Below are the code and all the weights of a small trained network. Each question names an input and a target symbol and asks about switching units off, where a switched-off unit gives its printed mean instead of its output.

import numpy as np


def w(rows, s, z=0):
    codes = np.array(rows[::2]) - 128.0
    scale = np.full(codes.shape[1], s)
    scale[-1] = z or s
    return codes * scale


def norm(h):
    return h / np.sqrt((h * h).mean(-1, keepdims=True) + 1e-5)


def f(y):
    return np.maximum(y, 0)


def softmax(a):
    e = np.exp(a - a.max(-1, keepdims=True))
    return e / e.sum(-1, keepdims=True)


def log_softmax(a):
    a = a - a.max(-1, keepdims=True)
    return a - np.log(np.exp(a).sum(-1, keepdims=True))


def net(x, mask):
    ids = ['βγδζλπστφω'.index(c) for c in x.split()]
    T = len(ids)
    res = E[ids] + P[:T]
    u = 0
    for l in range(2):
        q, k, v = (norm(res) @ M[l].T for M in (Q, K, V))
        z = softmax(np.where(np.tri(T) > 0, q @ k.T / 2**0.5, -1e9)) @ v
        res = res + np.where(mask[u], z, O[l][:, -1]) @ O[l][:, :-1]
        u += 1
        y = f(norm(res) @ A[l][:, :-1].T + A[l][:, -1])
        res = res + np.where(mask[u : u + 4], y, B[l][:, -1]) @ B[l][:, :-1]
        u += 4
    return log_softmax(norm(res)[-1] @ U[:, :-1].T + U[:, -1])


Q, K, V, O, A, B = {}, {}, {}, {}, {}, {}
E = w([
[149,62,108,109,187,33],'β',
[93,80,106,47,107,107],'γ',
[87,181,149,205,159,67],'δ',
[238,150,99,130,169,238],'ζ',
[186,140,208,66,113,79],'λ',
[11,185,52,146,168,176],'π',
[96,33,112,166,188,109],'σ',
[117,44,63,104,159,135],'τ',
[177,122,152,246,112,89],'φ',
[90,167,151,216,139,158],'ω',
],0.012)
P = w([
[139,150,44,111,80,167],'0',
[129,31,144,109,46,137],'1',
[132,140,149,147,201,93],'2',
[141,43,159,110,29,149],'3',
[113,161,140,107,181,182],'4',
[116,101,59,6,181,96],'5',
[135,151,177,132,194,135],'6',
],0.014)
Q[0] = w([
[150,142,32,133,254,143],'0.h0',
[115,250,174,99,172,115],'0.h0',
],0.0085)
K[0] = w([
[15,112,208,174,172,49],'0.h0',
[105,90,254,122,172,166],'0.h0',
],0.0065)
V[0] = w([
[188,137,140,166,102,111],'0.h0',
[128,255,161,16,29,66],'0.h0',
],0.0083)
O[0] = w([
[103,212,142,178,41,4,95],'0.h0',
[230,255,120,50,123,133,4],'0.h0',
],0.008,0.0039)
A[0] = w([
[254,103,167,70,118,43,118],'0.n0',
[208,144,59,168,140,192,109],'0.n1',
[177,116,62,253,136,155,3],'0.n2',
[87,35,186,5,128,158,164],'0.n3',
],0.0084,0.0054)
B[0] = w([
[112,158,148,83,139,156,169],'0.n0',
[56,56,253,102,93,45,157],'0.n1',
[63,189,185,169,98,183,146],'0.n2',
[190,68,123,186,156,129,254],'0.n3',
],0.011,0.0075)
Q[1] = w([
[138,169,138,135,47,134],'1.h0',
[164,92,122,132,6,183],'1.h0',
],0.015)
K[1] = w([
[228,175,79,115,44,203],'1.h0',
[64,155,38,11,3,101],'1.h0',
],0.007)
V[1] = w([
[175,125,255,171,117,133],'1.h0',
[141,122,112,156,84,243],'1.h0',
],0.0069)
O[1] = w([
[68,52,107,93,56,247,255],'1.h0',
[73,79,189,38,159,56,27],'1.h0',
],0.014,0.0014)
A[1] = w([
[233,235,61,91,98,115,81],'1.n0',
[240,75,64,62,75,176,150],'1.n1',
[3,230,144,206,87,159,23],'1.n2',
[159,28,42,169,158,149,253],'1.n3',
],0.007,0.0026)
B[1] = w([
[84,12,164,163,206,61,142],'1.n0',
[73,209,65,133,41,165,175],'1.n1',
[254,161,34,156,187,153,174],'1.n2',
[145,171,115,56,134,164,254],'1.n3',
],0.009,0.0097)
U = w([
[232,217,74,173,182,190,127],'β',
[189,219,189,35,162,193,212],'γ',
[135,211,37,134,1,174,112],'δ',
[19,147,101,140,53,185,74],'ζ',
[53,236,129,75,123,78,253],'λ',
[219,110,129,99,199,53,116],'π',
[77,45,72,124,113,72,68],'σ',
[106,41,134,155,182,155,69],'τ',
[84,116,25,93,28,45,160],'φ',
[56,104,177,92,117,216,141],'ω',
],0.0088,0.0056)

Each question gives the input, a string of symbols that net reads in full, and the target symbol t.
The units are the heads (2 rows each of Q, K, V and O) and the neurons (one row each of A and B). Each row of codes is followed by its name. A weight is (code - 128) times the scale printed after its matrix; where a second scale follows, it is the last column's (O, A, B and U).
mask holds one flag per unit, layer by layer, with each layer's heads first. A switched-off unit (its flag False) gives its mean, the last column of its rows in O or B, instead of its output. The means were averaged over made-up inputs and are rounded, as every weight is.
A unit's drop is (log p(t) with every unit on - log p(t) with that unit switched off) / (log p(t) with every unit on - log p(t) with every unit switched off).
The circuit of an input: a set's keep is (log p(t) with only the set's units on - log p(t) with every unit switched off) / (log p(t) with every unit on - log p(t) with every unit switched off). Starting from all 10 units, units are removed one at a time, each time the one whose removal leaves the highest keep (on an exact tie, the one counted first), for as long as the keep stays at least 0.8.
circuit, biggest first: the units of the circuit, biggest drop first
unit that matters most: the unit with the biggest drop
k most important neurons: the k neurons with the biggest drops, biggest first
top k neurons in layer l: the k neurons of layer l with the biggest drops, biggest first
input τ δ δ φ γ ζ, target δ: circuit, biggest first -> [1.h0; 1.n1]
input δ δ τ τ, target δ: circuit, biggest first -> [0.h0; 1.n1]
input δ δ β δ π δ π, target β: circuit, biggest first -> [1.n2; 1.h0]
input δ π τ λ, target δ: circuit, biggest first -> [0.h0; 1.n1]
input τ δ γ ω, target τ: circuit, biggest first -> [1.h0; 0.h0]
input γ φ δ γ, target γ: circuit, biggest first -> [0.h0]
input δ τ π δ τ ζ, target π: circuit, biggest first -> [1.h0; 0.n1]
input γ π λ δ, target γ: 3 most important neurons -> [0.n0; 0.n1; 0.n3]
input δ φ ζ ω, target δ: 2 most important neurons -> [0.n1; 0.n3]
input δ π ω β, target δ: top 2 neurons in layer 0 -> [0.n1; 0.n3]
input β τ δ λ, target β: 2 most important neurons -> [0.n3; 0.n1]
input γ γ δ γ π φ, target δ: circuit, biggest first -> [1.h0; 1.n1]
input β γ β δ, target β: 2 most important neurons -> [0.n3; 0.n1]
input β π β φ, target β: unit that matters most -> 1.h0
input β ω δ ω, target β: circuit, biggest first -> [1.h0; 0.n3]
input δ λ ω φ, target δ: circuit, biggest first -> [0.h0; 1.n1]
input π δ δ π, target π: circuit, biggest first -> [1.h0; 0.n3]
input ω λ π φ π τ, target π: top 2 neurons in layer 0 -> [0.n3; 0.n2]
input δ τ ω λ, target δ: 2 most important neurons -> [0.n1; 1.n1]
input γ τ ω ω, target γ: top neuron in layer 1 -> [1.n0]
input γ λ γ τ, target γ: top 2 neurons in layer 0 -> [0.n0; 0.n3]
input σ φ β δ π, target β: 2 most important neurons -> [1.n2; 1.n1]
input β σ δ σ, target β: 3 most important neurons -> [0.n3; 0.n1; 1.n3]
